Here is a tiny trained network, its code and every weight. The questions are about switching its units off for an input and a class, where a switched-off unit gives its printed mean instead of its output.

import numpy as np


def w(rows, s, z=0):
    codes = np.array(rows[::2]) - 128.0
    scale = np.full(codes.shape[1], s)
    scale[-1] = z or s
    return codes * scale


def f(y):
    return y / 2 * (1 + np.tanh(0.7978845608 * (y + 0.044715 * y**3)))


def log_softmax(a):
    a = a - a.max(-1, keepdims=True)
    return a - np.log(np.exp(a).sum(-1, keepdims=True))


def net(x, mask):
    res = np.array(x, float).reshape(1, 6) / 4 @ E
    y = f(res @ A[0][:, :-1].T + A[0][:, -1])
    res = res + np.where(mask, y, B[0][:, -1]) @ B[0][:, :-1]
    return log_softmax(res[-1] @ U[:, :-1].T + U[:, -1])


A, B = {}, {}
E = w([
[133,215,98,224,219,155,123,123,173,29,123,200],'x0',
[122,106,149,85,83,136,84,198,173,78,2,181],'x1',
[90,67,12,87,179,84,140,87,124,150,86,176],'x2',
[44,202,100,158,90,98,2,121,163,242,132,132],'x3',
[244,160,130,143,86,62,184,59,198,200,63,119],'x4',
[89,102,161,151,43,42,127,53,129,50,176,204],'x5',
],0.0077)
A[0] = w([
[145,132,135,95,159,178,147,111,125,123,105,106,96],'n0',
[89,71,15,104,162,92,147,86,147,131,105,179,209],'n1',
[164,147,118,133,106,109,193,114,169,157,108,135,70],'n2',
[117,143,94,103,207,145,129,124,141,164,80,83,115],'n3',
[66,198,131,154,104,110,39,120,166,193,124,137,34],'n4',
[157,121,110,140,148,180,116,134,113,157,101,112,55],'n5',
[121,72,156,110,106,121,117,123,101,148,127,86,54],'n6',
[143,115,103,129,144,117,119,116,128,127,181,101,106],'n7',
[81,119,128,129,138,154,105,146,89,104,156,109,51],'n8',
[169,157,144,102,110,94,135,103,165,166,96,116,73],'n9',
[113,133,156,119,114,161,114,148,176,96,62,148,113],'n10',
[168,167,179,155,126,202,122,185,140,155,126,82,131],'n11',
[102,107,162,138,96,86,141,88,151,103,154,164,63],'n12',
[136,159,122,187,172,123,174,65,63,167,248,94,101],'n13',
[91,164,92,127,104,110,60,95,147,145,156,102,50],'n14',
[59,99,127,104,152,165,84,155,90,128,143,152,76],'n15',
[141,162,127,139,193,141,137,103,166,71,122,150,41],'n16',
[103,57,146,92,113,90,119,136,110,163,109,107,100],'n17',
[158,151,103,125,161,185,125,171,117,155,92,72,34],'n18',
[194,147,124,150,141,99,130,100,179,165,84,135,110],'n19',
[147,150,72,162,161,118,126,140,132,107,114,174,113],'n20',
[142,105,152,110,96,124,73,179,128,99,65,170,78],'n21',
[161,74,123,132,129,153,168,139,118,110,141,149,1],'n22',
[112,123,157,128,104,74,124,78,118,92,150,172,57],'n23',
[123,197,179,216,154,144,126,140,165,105,129,146,77],'n24',
[141,169,242,153,58,129,97,102,136,73,162,117,123],'n25',
[168,86,175,102,149,138,231,123,105,46,134,123,65],'n26',
[152,112,171,86,75,114,145,133,73,168,130,102,105],'n27',
[127,164,104,162,174,125,133,95,137,96,100,157,67],'n28',
[108,98,124,181,74,93,130,122,116,106,150,163,70],'n29',
[96,124,131,104,152,168,111,170,100,90,147,137,97],'n30',
],0.012,0.0068)
B[0] = w([
[150,96,77,151,114,136,110,140,112,134,122,156,158],'n0',
[121,114,164,75,27,111,197,111,22,173,129,107,250],'n1',
[78,115,202,193,130,181,134,138,149,47,179,153,173],'n2',
[137,74,66,134,115,107,74,52,105,150,156,187,186],'n3',
[254,40,118,208,178,119,135,233,104,157,99,55,205],'n4',
[151,126,90,138,155,111,88,83,132,129,141,146,149],'n5',
[100,181,73,116,184,117,54,154,203,101,180,94,164],'n6',
[130,161,158,126,111,112,154,110,154,96,65,136,153],'n7',
[104,122,158,185,115,152,158,143,176,76,150,168,164],'n8',
[110,116,184,168,130,173,139,142,154,57,183,138,178],'n9',
[133,149,138,70,133,86,192,122,221,150,71,136,181],'n10',
[117,83,71,96,44,99,129,66,55,142,136,172,211],'n11',
[115,114,38,166,198,183,19,78,102,141,137,185,176],'n12',
[123,173,166,86,142,89,227,102,242,155,14,165,254],'n13',
[176,80,120,179,154,102,144,192,124,149,104,107,169],'n14',
[123,118,243,184,118,182,189,100,159,62,199,156,186],'n15',
[99,174,91,119,139,106,90,138,167,123,171,46,172],'n16',
[49,189,74,100,148,87,122,151,163,105,166,65,186],'n17',
[110,116,21,168,139,120,55,54,112,110,119,185,180],'n18',
[91,120,225,184,112,196,181,122,147,34,171,164,195],'n19',
[85,164,94,74,109,78,114,161,132,128,191,68,171],'n20',
[134,168,124,101,173,72,217,105,225,157,34,182,190],'n21',
[184,63,98,180,120,111,143,155,145,151,102,88,148],'n22',
[132,95,30,140,185,185,41,80,126,150,142,190,180],'n23',
[61,153,120,58,160,92,108,162,119,124,173,53,192],'n24',
[95,99,105,93,3,118,172,80,45,178,138,137,228],'n25',
[221,49,134,207,169,123,89,246,101,185,93,93,230],'n26',
[77,178,83,66,171,108,109,161,157,88,189,64,198],'n27',
[58,136,82,96,135,130,124,150,127,110,154,60,168],'n28',
[163,132,55,141,159,153,84,61,126,100,122,155,169],'n29',
[115,110,187,157,114,147,166,110,152,102,173,161,181],'n30',
],0.0081,0.013)
U = w([
[203,64,119,204,170,115,123,228,95,138,114,77,97],'0',
[64,161,84,73,170,107,109,154,136,82,207,30,97],'1',
[102,105,207,198,134,158,149,114,132,26,204,174,102],'2',
[128,91,44,140,159,124,83,48,86,118,140,213,105],'3',
[120,143,139,86,155,99,169,114,197,133,27,160,127],'4',
[102,92,128,88,66,107,156,108,21,142,150,116,246],'5',
[152,181,223,63,113,172,116,99,2,148,88,99,168],'6',
[155,198,155,137,186,170,53,133,93,96,116,140,91],'7',
],0.0099,0.011)

Each question gives the input, the list of numbers given to net, and the class t.
The units are the neurons (one row each of A and B). Each row of codes is followed by its name. A weight is (code - 128) times the scale printed after its matrix; where a second scale follows, it is the last column's (A, B and U).
mask holds one flag per neuron, in row order. A switched-off neuron (its flag False) gives its mean, the last column of its row in B, instead of its output. The means were averaged over made-up inputs and are rounded, as every weight is.
A unit's drop is (log p(t) with every unit on - log p(t) with that unit switched off) / (log p(t) with every unit on - log p(t) with every unit switched off).
The circuit of an input: a set's keep is (log p(t) with only the set's units on - log p(t) with every unit switched off) / (log p(t) with every unit on - log p(t) with every unit switched off). Starting from the 12 units with the biggest drops (on a tie, the unit counted first), units are removed one at a time, each time the one whose removal leaves the highest keep (on an exact tie, the one counted first), for as long as the keep stays at least 0.8.
circuit, biggest first: the units of the circuit, biggest drop first
top k neurons: the k neurons with the biggest drops, biggest first
drop when u is switched off: that unit's drop, to one decimal
input [1,4,1,8,2,0], class 0: circuit, biggest first => [n4]
input [8,8,5,6,-8,-2], class 1: top 2 neurons => [n20, n13]
input [2,3,1,-4,-5,-5], class 2: top 4 neurons => [n15, n30, n4, n23]
input [-4,0,5,5,1,-5], class 0: top 3 neurons => [n4, n25, n11]
input [0,-2,3,-3,-2,5], class 3: top 2 neurons => [n23, n12]
input [-1,-7,7,-2,-1,4], class 4: top 4 neurons => [n13, n25, n11, n7]
input [0,-7,-7,3,-8,-6], class 2: top 2 neurons => [n15, n8]
input [6,7,-1,-6,-6,0], class 4: top 3 neurons => [n21, n10, n4]
input [-5,-8,-2,-2,4,8], class 3: top 3 neurons => [n12, n23, n29]
input [-6,6,-5,7,-3,-8], class 3: top 2 neurons => [n11, n18]
input [2,-4,8,-1,2,6], class 5: top 3 neurons => [n1, n18, n3]
input [3,-5,3,-5,6,-8], class 3: top 2 neurons => [n3, n18]
input [7,0,-8,-5,5,1], class 5: top 2 neurons => [n25, n11]
input [1,4,4,7,-2,-2], class 0: circuit, biggest first => [n4]
input [-8,-6,0,-2,-8,-1], class 1: top 4 neurons => [n27, n17, n6, n19]
input [3,7,-5,-2,-6,-8], class 3: top 3 neurons => [n18, n11, n13]
input [7,-3,-4,6,0,5], class 1: top 3 neurons => [n24, n26, n28]
input [-1,-6,-4,5,-4,-6], class 3: drop when n29 is switched off => -0.1
input [-3,5,3,-6,-4,-1], class 0: drop when n13 is switched off => 0.4
input [1,-2,-8,0,-5,2], class 5: circuit, biggest first => [n25]
input [-1,2,5,7,1,-7], class 0: drop when n7 is switched off => 0.0
input [-5,6,5,2,-2,7], class 3: drop when n13 is switched off => 0.6
